Here is a tiny trained network, its code and every weight. The questions are about switching its units off for an input and a class, where a switched-off unit gives its printed mean instead of its output.

import numpy as np


def w(rows, s, z=0):
    codes = np.array(rows[::2]) - 128.0
    scale = np.full(codes.shape[1], s)
    scale[-1] = z or s
    return codes * scale


def f(y):
    return np.maximum(y, 0)


def log_softmax(a):
    a = a - a.max(-1, keepdims=True)
    return a - np.log(np.exp(a).sum(-1, keepdims=True))


def net(x, mask):
    res = np.array(x, float).reshape(1, 7) / 4 @ E
    y = f(res @ A[0][:, :-1].T + A[0][:, -1])
    res = res + np.where(mask, y, B[0][:, -1]) @ B[0][:, :-1]
    return log_softmax(res[-1] @ U[:, :-1].T + U[:, -1])


A, B = {}, {}
E = w([
[128,128,129,131],'x0',
[128,131,134,128],'x1',
[128,128,126,127],'x2',
[133,154,253,100],'x3',
[193,72,165,192],'x4',
[144,43,127,29],'x5',
[62,53,153,152],'x6',
],0.012)
A[0] = w([
[168,87,134,38,2],'n1',
[26,87,129,191,209],'n2',
[232,55,134,174,18],'n3',
[244,90,162,185,24],'n4',
[213,206,146,100,200],'n5',
[51,97,184,135,128],'n6',
[104,161,84,78,83],'n7',
[173,166,154,102,161],'n8',
[83,172,108,69,20],'n9',
[81,65,141,123,84],'n10',
[115,72,131,78,32],'n11',
[145,88,45,125,251],'n12',
[129,109,199,53,181],'n13',
[222,178,117,91,113],'n14',
[144,76,152,76,71],'n15',
[61,129,6,154,238],'n16',
[146,106,30,151,155],'n17',
[162,103,211,167,89],'n18',
[96,172,169,138,167],'n19',
[63,99,187,131,112],'n20',
[172,83,107,71,11],'n21',
[73,79,170,160,96],'n22',
[38,154,133,103,47],'n23',
[234,60,101,176,149],'n24',
[135,71,101,41,78],'n25',
[78,140,65,76,230],'n26',
[81,170,162,60,213],'n27',
[86,185,176,202,159],'n28',
],0.011,0.0027)
B[0] = w([
[147,253,104,170,182],'n1',
[175,128,47,72,203],'n2',
[30,132,142,175,188],'n3',
[22,171,140,126,197],'n4',
[132,98,66,9,222],'n5',
[144,22,15,34,178],'n6',
[36,96,138,155,183],'n7',
[149,11,119,38,180],'n8',
[4,126,137,147,181],'n9',
[138,168,103,62,167],'n10',
[178,249,71,155,167],'n11',
[180,29,188,119,214],'n12',
[204,101,146,186,195],'n13',
[89,92,35,52,200],'n14',
[152,228,141,192,170],'n15',
[175,113,168,149,249],'n16',
[214,71,165,84,212],'n17',
[92,104,151,107,190],'n18',
[187,144,191,211,186],'n19',
[146,102,121,50,173],'n20',
[169,235,114,187,172],'n21',
[115,139,54,83,170],'n22',
[50,108,146,162,176],'n23',
[27,118,174,106,201],'n24',
[145,231,133,166,198],'n25',
[98,104,207,156,215],'n26',
[112,72,188,162,201],'n27',
[226,232,89,159,219],'n28',
],0.0059,0.012)
U = w([
[121,110,13,61,81],'0',
[172,203,98,227,66],'1',
[8,107,188,179,78],'2',
[146,108,138,136,254],'3',
[180,76,191,139,151],'4',
],0.012,0.0065)

Each question gives the input, the list of numbers given to net, and the class t.
The units are the neurons (one row each of A and B). Each row of codes is followed by its name. A weight is (code - 128) times the scale printed after its matrix; where a second scale follows, it is the last column's (A, B and U).
mask holds one flag per neuron, in row order. A switched-off neuron (its flag False) gives its mean, the last column of its row in B, instead of its output. The means were averaged over made-up inputs and are rounded, as every weight is.
A unit's drop is (log p(t) with every unit on - log p(t) with that unit switched off) / (log p(t) with every unit on - log p(t) with every unit switched off).
The circuit of an input: a set's keep is (log p(t) with only the set's units on - log p(t) with every unit switched off) / (log p(t) with every unit on - log p(t) with every unit switched off). Starting from the 12 units with the biggest drops (on a tie, the unit counted first), units are removed one at a time, each time the one whose removal leaves the highest keep (on an exact tie, the one counted first), for as long as the keep stays at least 0.8.
circuit, biggest first: the units of the circuit, biggest drop first
unit that matters most: the unit with the biggest drop
top k neurons: the k neurons with the biggest drops, biggest first
input [-6,-4,-7,5,1,5,-5], class 0: circuit, biggest first	[n14]
input [1,-6,8,-6,8,-6,4], class 2: top 2 neurons	[n24; n3]
input [3,6,5,-7,3,-6,1], class 4: circuit, biggest first	[n17; n12]
input [0,1,-5,3,5,4,7], class 0: circuit, biggest first	[n6; n22]
input [4,-7,8,-8,-7,-2,-3], class 4: top 3 neurons	[n17; n16; n12]
input [8,-2,3,8,-5,-6,7], class 4: circuit, biggest first	[n19; n6]
input [1,4,3,3,2,4,-6], class 0: circuit, biggest first	[n14; n5]
input [4,2,1,5,1,-4,7], class 0: circuit, biggest first	[n6; n2]
input [1,-2,0,-7,7,7,3], class 1: top 2 neurons	[n21; n11]
input [5,4,2,6,-8,6,-2], class 2: top 2 neurons	[n9; n27]
input [3,-8,6,-5,-1,3,5], class 3: top 4 neurons	[n5; n14; n16; n12]
input [0,6,-4,-4,6,7,-5], class 1: circuit, biggest first	[n21; n1]
input [1,7,2,3,4,5,7], class 0: circuit, biggest first	[n6; n22]
input [-6,-8,-4,-8,-8,3,5], class 2: circuit, biggest first	[n26]
input [5,3,-5,4,5,-2,-2], class 2: circuit, biggest first	[n4; n3]
input [-3,-3,-4,-8,6,7,-2], class 4: top 2 neurons	[n12; n17]
input [8,3,-8,-8,6,-4,5], class 4: top 4 neurons	[n17; n12; n16; n2]
input [1,2,3,0,5,5,-6], class 0: top 2 neurons	[n14; n5]
input [3,7,4,4,-8,-8,7], class 1: top 2 neurons	[n28; n19]
input [-1,-1,-1,4,7,-5,4], class 2: unit that matters most	n4
